Below are the code and all the weights of a small trained network. Each question names an input and a class and asks about switching units off, where a switched-off unit gives its printed mean instead of its output.

import numpy as np


def w(rows, s, z=0):
    codes = np.array(rows[::2]) - 128.0
    scale = np.full(codes.shape[1], s)
    scale[-1] = z or s
    return codes * scale


def norm(h):
    return h / np.sqrt((h * h).mean(-1, keepdims=True) + 1e-5)


def f(y):
    return np.maximum(y, 0)


def log_softmax(a):
    a = a - a.max(-1, keepdims=True)
    return a - np.log(np.exp(a).sum(-1, keepdims=True))


def net(x, mask):
    res = np.array(x, float).reshape(1, 6) / 4 @ E
    u = 0
    for l in range(4):
        y = f(norm(res) @ A[l][:, :-1].T + A[l][:, -1])
        res = res + np.where(mask[u : u + 4], y, B[l][:, -1]) @ B[l][:, :-1]
        u += 4
    return log_softmax(norm(res)[-1] @ U[:, :-1].T + U[:, -1])


A, B = {}, {}
E = w([
[179,43,114,48,30,213],'x0',
[133,146,111,141,126,140],'x1',
[145,235,77,54,109,72],'x2',
[53,65,15,100,183,115],'x3',
[151,182,64,179,135,164],'x4',
[16,202,219,48,164,254],'x5',
],0.0073)
A[0] = w([
[60,38,22,9,196,119,3],'L0N0',
[131,78,62,88,1,194,35],'L0N1',
[154,218,63,39,88,77,117],'L0N2',
[211,142,210,121,52,101,74],'L0N3',
],0.011,0.0029)
B[0] = w([
[123,172,12,191,157,176,255],'L0N0',
[131,117,199,85,223,38,231],'L0N1',
[15,59,143,70,72,86,238],'L0N2',
[146,205,21,187,135,164,212],'L0N3',
],0.012,0.0065)
A[1] = w([
[174,174,209,142,31,137,4],'L1N0',
[110,153,84,195,106,138,168],'L1N1',
[227,106,80,8,117,182,97],'L1N2',
[79,143,189,132,100,137,159],'L1N3',
],0.013,0.0011)
B[1] = w([
[172,149,12,101,211,138,171],'L1N0',
[74,91,131,156,75,101,255],'L1N1',
[75,148,167,221,216,61,163],'L1N2',
[114,83,30,131,130,110,203],'L1N3',
],0.011,0.0061)
A[2] = w([
[199,244,129,134,107,94,250],'L2N0',
[172,27,155,244,176,240,110],'L2N1',
[93,92,99,170,70,164,228],'L2N2',
[68,163,167,5,162,246,97],'L2N3',
],0.012,0.0019)
B[2] = w([
[81,98,77,95,163,144,178],'L2N0',
[37,143,77,69,68,77,253],'L2N1',
[164,109,130,100,182,174,246],'L2N2',
[105,101,113,248,81,160,227],'L2N3',
],0.016,0.0069)
A[3] = w([
[49,65,76,143,179,141,252],'L3N0',
[127,74,71,115,84,136,131],'L3N1',
[249,5,58,97,95,44,139],'L3N2',
[137,105,175,124,141,234,131],'L3N3',
],0.011,0.0038)
B[3] = w([
[241,120,213,87,123,96,249],'L3N0',
[129,177,120,70,111,195,172],'L3N1',
[59,169,172,221,105,248,162],'L3N2',
[120,153,172,188,71,155,131],'L3N3',
],0.013,0.021)
U = w([
[34,139,133,59,24,120,107],'0',
[110,165,138,255,71,205,133],'1',
[160,200,28,130,175,165,58],'2',
[156,162,186,110,104,159,255],'3',
[133,144,214,159,154,59,67],'4',
[175,166,187,108,81,172,123],'5',
],0.011,0.0033)

Each question gives the input, the list of numbers given to net, and the class t.
The units are the neurons (one row each of A and B). Each row of codes is followed by its name. A weight is (code - 128) times the scale printed after its matrix; where a second scale follows, it is the last column's (A, B and U).
mask holds one flag per neuron, layer by layer. A switched-off neuron (its flag False) gives its mean, the last column of its row in B, instead of its output. The means were averaged over made-up inputs and are rounded, as every weight is.
A unit's drop is (log p(t) with every unit on - log p(t) with that unit switched off) / (log p(t) with every unit on - log p(t) with every unit switched off).
The circuit of an input: a set's keep is (log p(t) with only the set's units on - log p(t) with every unit switched off) / (log p(t) with every unit on - log p(t) with every unit switched off). Starting from the 12 units with the biggest drops (on a tie, the unit counted first), units are removed one at a time, each time the one whose removal leaves the highest keep (on an exact tie, the one counted first), for as long as the keep stays at least 0.8.
units of the circuit, in order: the units of the circuit, biggest drop first
unit that matters most: the unit with the biggest drop
k most important neurons: the k neurons with the biggest drops, biggest first
top k neurons in layer l: the k neurons of layer l with the biggest drops, biggest first
input [5,-3,-7,-6,-3,-8], class 1: units of the circuit, in order	L3N2
input [2,2,-5,-2,-4,4], class 0: 3 most important neurons	L2N1, L0N2, L1N3
input [-6,0,-7,2,2,7], class 0: units of the circuit, in order	L2N1, L0N1, L3N2
input [-4,-4,4,-8,3,-6], class 2: top 2 neurons in layer 1	L1N0, L1N3
input [8,1,7,-6,5,-7], class 4: 3 most important neurons	L0N1, L1N2, L0N0
input [6,2,-6,-2,5,-2], class 0: 2 most important neurons	L2N1, L2N2
input [-2,-2,6,1,8,-4], class 5: 2 most important neurons	L2N1, L0N1
input [-5,8,-1,6,4,5], class 3: units of the circuit, in order	L0N3, L3N0
input [-2,-8,3,-8,-6,-6], class 2: top 2 neurons in layer 2	L2N0, L2N3
input [-4,1,3,1,7,7], class 1: 2 most important neurons	L2N3, L2N1
input [8,-4,-4,3,-7,1], class 4: units of the circuit, in order	L1N2, L0N2
input [8,-2,-4,-6,6,-3], class 4: 4 most important neurons	L0N1, L1N2, L0N0, L3N1
input [7,-3,5,-4,0,-2], class 4: 3 most important neurons	L1N2, L0N1, L2N1
input [1,-4,4,3,1,8], class 1: units of the circuit, in order	L2N3
input [-6,-3,8,2,-2,-8], class 0: 3 most important neurons	L0N2, L3N0, L2N3
input [0,-6,4,1,-8,-2], class 5: units of the circuit, in order	L2N1, L0N1
input [5,-3,-7,0,-2,-2], class 0: top 2 neurons in layer 2	L2N1, L2N2
input [7,-3,4,4,-3,-7], class 1: 3 most important neurons	L3N2, L2N1, L0N0
input [7,-3,-8,-2,6,0], class 0: 3 most important neurons	L2N1, L3N0, L2N2
input [1,1,-4,-6,-2,-4], class 2: 2 most important neurons	L0N2, L2N0
input [8,6,0,0,3,4], class 4: unit that matters most	L1N2
input [7,-2,6,7,0,3], class 2: 2 most important neurons	L0N0, L2N1
input [5,-7,0,8,-4,4], class 2: 2 most important neurons	L0N0, L0N2
input [8,1,-5,-8,-2,-5], class 2: 3 most important neurons	L0N3, L1N0, L2N0
input [0,5,-5,-8,8,-4], class 2: top 2 neurons in layer 0	L0N2, L0N3
input [-8,-5,0,1,6,-1], class 4: top 2 neurons in layer 0	L0N0, L0N3
input [-6,-7,8,-7,6,-2], class 0: unit that matters most	L0N2
